Below is a small trained network, with its code and all its weights. Each question gives an input and a class and asks what happens when units are switched off, that is, made to give their printed mean instead of their output.

import numpy as np


def w(rows, s, z=0):
    codes = np.array(rows[::2]) - 128.0
    scale = np.full(codes.shape[1], s)
    scale[-1] = z or s
    return codes * scale


def norm(h):
    return h / np.sqrt((h * h).mean(-1, keepdims=True) + 1e-5)


def f(y):
    return y / 2 * (1 + np.tanh(0.7978845608 * (y + 0.044715 * y**3)))


def log_softmax(a):
    a = a - a.max(-1, keepdims=True)
    return a - np.log(np.exp(a).sum(-1, keepdims=True))


def net(x, mask):
    res = np.array(x, float).reshape(1, 5) / 4 @ E
    u = 0
    for l in range(3):
        y = f(norm(res) @ A[l][:, :-1].T + A[l][:, -1])
        res = res + np.where(mask[u : u + 6], y, B[l][:, -1]) @ B[l][:, :-1]
        u += 6
    return log_softmax(norm(res)[-1] @ U[:, :-1].T + U[:, -1])


A, B = {}, {}
E = w([
[46,81,158,70,152,87,60,242,118,147],'x0',
[6,33,106,143,69,112,97,254,165,195],'x1',
[171,195,130,193,180,201,53,109,59,129],'x2',
[83,54,75,143,126,86,140,122,156,206],'x3',
[105,114,119,197,59,187,194,78,249,129],'x4',
],0.00071)
A[0] = w([
[73,180,190,131,114,196,79,190,178,79,34],'0.n1',
[129,130,120,131,132,129,128,131,132,122,129],'0.n2',
[80,124,144,159,202,160,4,202,79,170,42],'0.n3',
[20,14,143,97,83,76,119,236,167,172,17],'0.n4',
[140,165,165,94,108,112,166,117,131,93,91],'0.n5',
[226,207,147,137,160,181,145,25,82,89,2],'0.n6',
],0.0017,0.00082)
B[0] = w([
[115,131,191,167,99,175,129,111,157,75,127],'0.n1',
[135,119,144,127,132,135,134,127,127,137,128],'0.n2',
[155,149,133,113,65,127,237,157,119,107,175],'0.n3',
[126,134,119,127,233,66,117,1,177,143,251],'0.n4',
[157,110,105,150,107,139,155,96,130,106,127],'0.n5',
[157,142,110,137,182,33,98,34,177,137,181],'0.n6',
],0.0015,0.0014)
A[1] = w([
[152,158,152,75,177,106,35,207,6,103,65],'1.n1',
[136,125,119,128,150,125,113,107,120,122,57],'1.n2',
[129,98,121,130,61,128,213,77,189,107,107],'1.n3',
[129,143,123,119,160,125,22,175,51,124,94],'1.n4',
[187,186,200,43,150,97,138,111,107,41,2],'1.n5',
[193,218,140,173,60,220,142,127,108,65,15],'1.n6',
],0.0023,0.00084)
B[1] = w([
[133,205,189,120,158,128,218,205,13,200,247],'1.n1',
[103,130,138,138,133,116,146,106,160,125,112],'1.n2',
[180,125,117,81,110,113,156,201,2,103,201],'1.n3',
[141,139,149,119,116,134,207,151,100,137,173],'1.n4',
[117,130,63,205,102,172,130,122,110,197,190],'1.n5',
[95,80,150,71,167,72,105,134,171,129,189],'1.n6',
],0.0018,0.0011)
A[2] = w([
[81,80,99,210,40,142,152,64,249,108,40],'2.n1',
[45,57,125,76,100,63,103,219,153,155,54],'2.n2',
[221,121,69,87,79,81,225,73,108,109,118],'2.n3',
[76,168,236,163,88,247,47,184,178,44,3],'2.n4',
[82,89,79,239,80,198,116,190,148,211,88],'2.n5',
[238,208,112,159,205,157,96,2,95,104,33],'2.n6',
],0.002,0.00079)
B[2] = w([
[142,165,133,114,156,131,108,170,24,157,215],'2.n1',
[147,133,127,107,197,89,99,19,193,126,236],'2.n2',
[163,120,166,130,74,182,133,175,174,47,229],'2.n3',
[111,111,134,174,186,180,62,184,147,30,128],'2.n4',
[174,167,82,169,70,184,92,37,86,139,140],'2.n5',
[122,182,220,185,154,5,100,17,213,110,251],'2.n6',
],0.002,0.0011)
U = w([
[119,103,40,196,77,200,90,76,92,205,37],'0',
[199,210,205,200,160,45,124,1,188,85,254],'1',
[46,36,90,44,187,37,115,103,209,187,170],'2',
[202,82,118,85,37,149,216,165,157,52,53],'3',
[127,202,196,94,189,108,201,229,9,197,202],'4',
[75,116,157,170,173,216,47,198,163,43,27],'5',
],0.0067,0.00091)

Each question gives the input, the list of numbers given to net, and the class t.
The units are the neurons (one row each of A and B). Each row of codes is followed by its name. A weight is (code - 128) times the scale printed after its matrix; where a second scale follows, it is the last column's (A, B and U).
mask holds one flag per neuron, layer by layer. A switched-off neuron (its flag False) gives its mean, the last column of its row in B, instead of its output. The means were averaged over made-up inputs and are rounded, as every weight is.
A unit's drop is (log p(t) with every unit on - log p(t) with that unit switched off) / (log p(t) with every unit on - log p(t) with every unit switched off).
The circuit of an input: a set's keep is (log p(t) with only the set's units on - log p(t) with every unit switched off) / (log p(t) with every unit on - log p(t) with every unit switched off). Starting from the 12 units with the biggest drops (on a tie, the unit counted first), units are removed one at a time, each time the one whose removal leaves the highest keep (on an exact tie, the one counted first), for as long as the keep stays at least 0.8.
units of the circuit, in order: the units of the circuit, biggest drop first
top k neurons: the k neurons with the biggest drops, biggest first
top k neurons in layer l: the k neurons of layer l with the biggest drops, biggest first
drop when u is switched off: that unit's drop, to one decimal
input [4,-8,-6,0,7], class 3: units of the circuit, in order : (0.n4 1.n3)
input [1,0,-4,-6,6], class 5: top neuron : (2.n4)
input [5,0,5,-7,4], class 5: top 2 neurons : (2.n4 0.n1)
input [-4,3,2,6,-4], class 0: top 3 neurons : (1.n6 2.n5 0.n6)
input [8,-6,8,7,2], class 4: top 2 neurons : (0.n4 1.n1)
input [-4,-3,-8,6,-4], class 3: units of the circuit, in order : (2.n3 2.n6)
input [2,4,3,2,2], class 0: top 2 neurons : (2.n5 1.n6)
input [6,-4,-5,-3,8], class 3: top 2 neurons : (1.n3 2.n6)
input [0,-7,-6,3,7], class 3: top 2 neurons : (1.n3 0.n4)
input [-4,6,8,-1,4], class 5: top 2 neurons in layer 1 : (1.n5 1.n6)
input [-3,-2,-4,-7,6], class 3: top 2 neurons : (0.n4 1.n3)
input [-2,3,6,-6,4], class 5: units of the circuit, in order : (2.n4 1.n6)
input [0,4,0,4,3], class 0: top 2 neurons : (2.n5 1.n6)
input [-2,7,2,1,3], class 0: top neuron : (2.n5)
input [-8,0,-7,-2,-7], class 3: top 2 neurons in layer 2 : (2.n3 2.n2)
input [-6,0,0,3,5], class 3: top 3 neurons : (0.n4 1.n3 2.n3)
input [-2,8,1,-3,3], class 0: top 2 neurons in layer 2 : (2.n5 2.n3)
input [-3,2,2,-2,8], class 5: top 2 neurons in layer 1 : (1.n5 1.n6)
input [0,0,-2,-2,2], class 3: drop when 1.n3 is switched off : 1.0
input [2,-7,-8,4,8], class 3: top neuron in layer 1 : (1.n3)
